Below are the code and all the weights of a small trained network. Each question names an input and a class and asks about switching units off, where a switched-off unit gives its printed mean instead of its output.

import numpy as np


def w(rows, s, z=0):
    codes = np.array(rows[::2]) - 128.0
    scale = np.full(codes.shape[1], s)
    scale[-1] = z or s
    return codes * scale


def f(y):
    return np.maximum(y, 0)


def log_softmax(a):
    a = a - a.max(-1, keepdims=True)
    return a - np.log(np.exp(a).sum(-1, keepdims=True))


def net(x, mask):
    res = np.array(x, float).reshape(1, 7) / 4 @ E
    y = f(res @ A[0][:, :-1].T + A[0][:, -1])
    res = res + np.where(mask, y, B[0][:, -1]) @ B[0][:, :-1]
    return log_softmax(res[-1] @ U[:, :-1].T + U[:, -1])


A, B = {}, {}
E = w([
[151,197,75,253,85,96,253],'x0',
[127,215,127,58,153,133,171],'x1',
[75,65,68,95,74,150,200],'x2',
[90,128,16,119,152,11,85],'x3',
[138,139,121,117,139,131,143],'x4',
[129,139,65,144,176,178,125],'x5',
[203,157,71,111,15,134,46],'x6',
],0.0072)
A[0] = w([
[99,199,103,226,94,115,199,50],'neuron 0',
[110,98,85,141,136,37,100,149],'neuron 1',
[156,203,219,163,145,47,124,166],'neuron 2',
[119,5,35,122,125,182,124,152],'neuron 3',
[149,150,66,82,65,190,82,72],'neuron 4',
[189,147,86,160,21,99,102,109],'neuron 5',
[18,170,139,126,153,25,135,147],'neuron 6',
[202,86,57,187,160,149,167,142],'neuron 7',
[51,102,146,72,151,150,80,82],'neuron 8',
[57,95,149,124,192,78,165,39],'neuron 9',
[126,175,139,211,76,94,195,50],'neuron 10',
[147,7,137,170,69,89,149,153],'neuron 11',
[136,111,31,151,152,15,104,41],'neuron 12',
[92,184,124,206,97,90,175,33],'neuron 13',
[143,93,43,117,177,15,115,47],'neuron 14',
[180,89,169,117,185,89,87,120],'neuron 15',
[173,90,166,180,105,216,147,46],'neuron 16',
[92,165,98,110,149,32,117,42],'neuron 17',
[55,138,68,109,70,172,210,105],'neuron 18',
[235,160,32,163,70,153,63,121],'neuron 19',
[103,61,132,210,217,140,167,66],'neuron 20',
[214,87,164,255,195,85,68,212],'neuron 21',
[100,70,127,21,119,139,125,60],'neuron 22',
[130,153,163,141,153,236,185,113],'neuron 23',
[48,115,136,88,87,144,137,156],'neuron 24',
[114,101,157,69,68,27,188,157],'neuron 25',
[71,36,142,235,159,122,115,215],'neuron 26',
[101,207,95,151,118,138,161,65],'neuron 27',
[123,186,132,187,73,82,200,33],'neuron 28',
[84,159,10,139,175,136,110,112],'neuron 29',
[82,72,111,141,61,129,211,155],'neuron 30',
[75,204,117,209,101,137,155,3],'neuron 31',
[84,162,150,120,252,105,207,83],'neuron 32',
[205,174,142,212,193,62,106,196],'neuron 33',
[75,237,68,138,150,177,138,170],'neuron 34',
[183,73,132,248,100,80,171,62],'neuron 35',
[30,137,188,208,146,94,157,189],'neuron 36',
[187,156,169,159,119,190,168,146],'neuron 37',
],0.0078,0.0044)
B[0] = w([
[31,107,199,112,190,102,67,236],'neuron 0',
[104,144,185,170,173,185,148,203],'neuron 1',
[105,195,42,165,99,138,110,230],'neuron 2',
[121,196,79,87,170,148,87,209],'neuron 3',
[165,72,182,98,135,55,205,193],'neuron 4',
[176,119,127,98,114,31,248,234],'neuron 5',
[211,135,157,133,64,140,204,206],'neuron 6',
[61,146,163,95,120,144,88,200],'neuron 7',
[77,114,206,115,197,81,140,187],'neuron 8',
[199,63,117,89,139,78,159,177],'neuron 9',
[83,60,170,122,216,139,86,222],'neuron 10',
[129,195,63,79,101,172,150,203],'neuron 11',
[150,66,214,195,85,191,164,211],'neuron 12',
[86,64,159,84,214,102,60,199],'neuron 13',
[145,57,187,226,120,254,145,201],'neuron 14',
[97,133,78,85,185,177,103,176],'neuron 15',
[159,38,159,192,89,183,127,198],'neuron 16',
[145,77,119,185,124,205,138,177],'neuron 17',
[163,203,20,165,150,143,102,205],'neuron 18',
[189,127,128,69,141,16,206,252],'neuron 19',
[212,96,107,97,111,13,165,194],'neuron 20',
[123,204,47,93,134,166,108,254],'neuron 21',
[95,132,123,130,214,105,57,190],'neuron 22',
[186,108,156,185,77,180,171,219],'neuron 23',
[122,176,55,169,160,166,117,182],'neuron 24',
[100,200,84,157,90,186,131,195],'neuron 25',
[155,166,137,36,90,109,233,228],'neuron 26',
[93,122,180,82,166,129,74,177],'neuron 27',
[95,88,183,124,210,87,89,212],'neuron 28',
[140,150,169,173,53,191,151,199],'neuron 29',
[189,221,52,145,143,191,60,215],'neuron 30',
[119,52,180,121,142,108,57,181],'neuron 31',
[160,119,87,115,85,29,181,223],'neuron 32',
[120,201,73,142,122,189,104,253],'neuron 33',
[55,179,161,57,121,143,140,210],'neuron 34',
[32,98,179,70,203,149,92,214],'neuron 35',
[189,146,127,89,116,96,169,229],'neuron 36',
[142,136,128,183,121,188,177,225],'neuron 37',
],0.0065,0.0072)
U = w([
[71,67,192,83,203,113,49,86],'0',
[146,181,108,103,106,151,158,246],'1',
[218,114,123,103,104,42,208,12],'2',
[186,62,175,254,75,223,154,61],'3',
[119,192,105,118,93,152,140,212],'4',
[150,234,27,159,155,159,94,2],'5',
],0.0083,0.0056)

Each question gives the input, the list of numbers given to net, and the class t.
The units are the neurons (one row each of A and B). Each row of codes is followed by its name. A weight is (code - 128) times the scale printed after its matrix; where a second scale follows, it is the last column's (A, B and U).
mask holds one flag per neuron, in row order. A switched-off neuron (its flag False) gives its mean, the last column of its row in B, instead of its output. The means were averaged over made-up inputs and are rounded, as every weight is.
A unit's drop is (log p(t) with every unit on - log p(t) with that unit switched off) / (log p(t) with every unit on - log p(t) with every unit switched off).
The circuit of an input: a set's keep is (log p(t) with only the set's units on - log p(t) with every unit switched off) / (log p(t) with every unit on - log p(t) with every unit switched off). Starting from the 12 units with the biggest drops (on a tie, the unit counted first), units are removed one at a time, each time the one whose removal leaves the highest keep (on an exact tie, the one counted first), for as long as the keep stays at least 0.8.
units of the circuit, in order: the units of the circuit, biggest drop first
most important unit: the unit with the biggest drop
top k neurons: the k neurons with the biggest drops, biggest first
input [4,-3,4,-2,-5,0,7], class 2: units of the circuit, in order	[neuron 5]
input [-2,-4,1,6,-4,0,4], class 3: units of the circuit, in order	[neuron 14; neuron 12]
input [-6,2,2,-8,1,6,2], class 3: units of the circuit, in order	[neuron 23; neuron 16]
input [6,-7,3,-6,7,6,5], class 1: units of the circuit, in order	[neuron 19; neuron 7]
input [-4,5,7,-3,6,1,-8], class 2: units of the circuit, in order	[neuron 32; neuron 9]
input [6,-4,7,-5,-4,-2,-6], class 5: top 3 neurons	[neuron 30; neuron 18; neuron 11]
input [1,3,3,8,0,6,-4], class 3: units of the circuit, in order	[neuron 14; neuron 12]
input [0,-4,-8,-7,0,-3,-1], class 5: units of the circuit, in order	[neuron 21; neuron 2]
input [6,0,-1,8,-3,-5,5], class 3: units of the circuit, in order	[neuron 12; neuron 14]
input [5,-5,-5,0,-6,0,3], class 0: units of the circuit, in order	[neuron 35; neuron 10]
input [2,0,-2,-2,-3,1,-4], class 2: units of the circuit, in order	[neuron 20; neuron 32; neuron 36]
input [-7,8,-8,7,-7,7,-8], class 1: units of the circuit, in order	[neuron 6; neuron 29]
input [-2,6,-6,5,-5,-3,8], class 2: units of the circuit, in order	[neuron 19; neuron 5]
input [4,-6,6,-4,3,-3,8], class 2: top 3 neurons	[neuron 5; neuron 19; neuron 4]
input [4,-1,-1,1,-5,4,5], class 2: most important unit	neuron 19
input [-7,0,3,4,-5,2,8], class 2: top 3 neurons	[neuron 19; neuron 4; neuron 0]
input [-7,2,8,-3,3,3,-1], class 5: top 3 neurons	[neuron 24; neuron 0; neuron 3]
input [5,3,-6,7,-5,8,6], class 4: top 2 neurons	[neuron 34; neuron 19]
input [-1,-6,6,5,-4,-3,7], class 2: top 2 neurons	[neuron 5; neuron 19]
input [-2,0,2,-7,0,2,-4], class 3: most important unit	neuron 23
input [-7,-7,2,1,-5,-8,8], class 2: top 2 neurons	[neuron 5; neuron 4]
input [-7,6,3,8,8,-3,-4], class 3: top 3 neurons	[neuron 14; neuron 6; neuron 17]
input [6,-5,8,-4,-3,4,-3], class 5: top 2 neurons	[neuron 30; neuron 18]
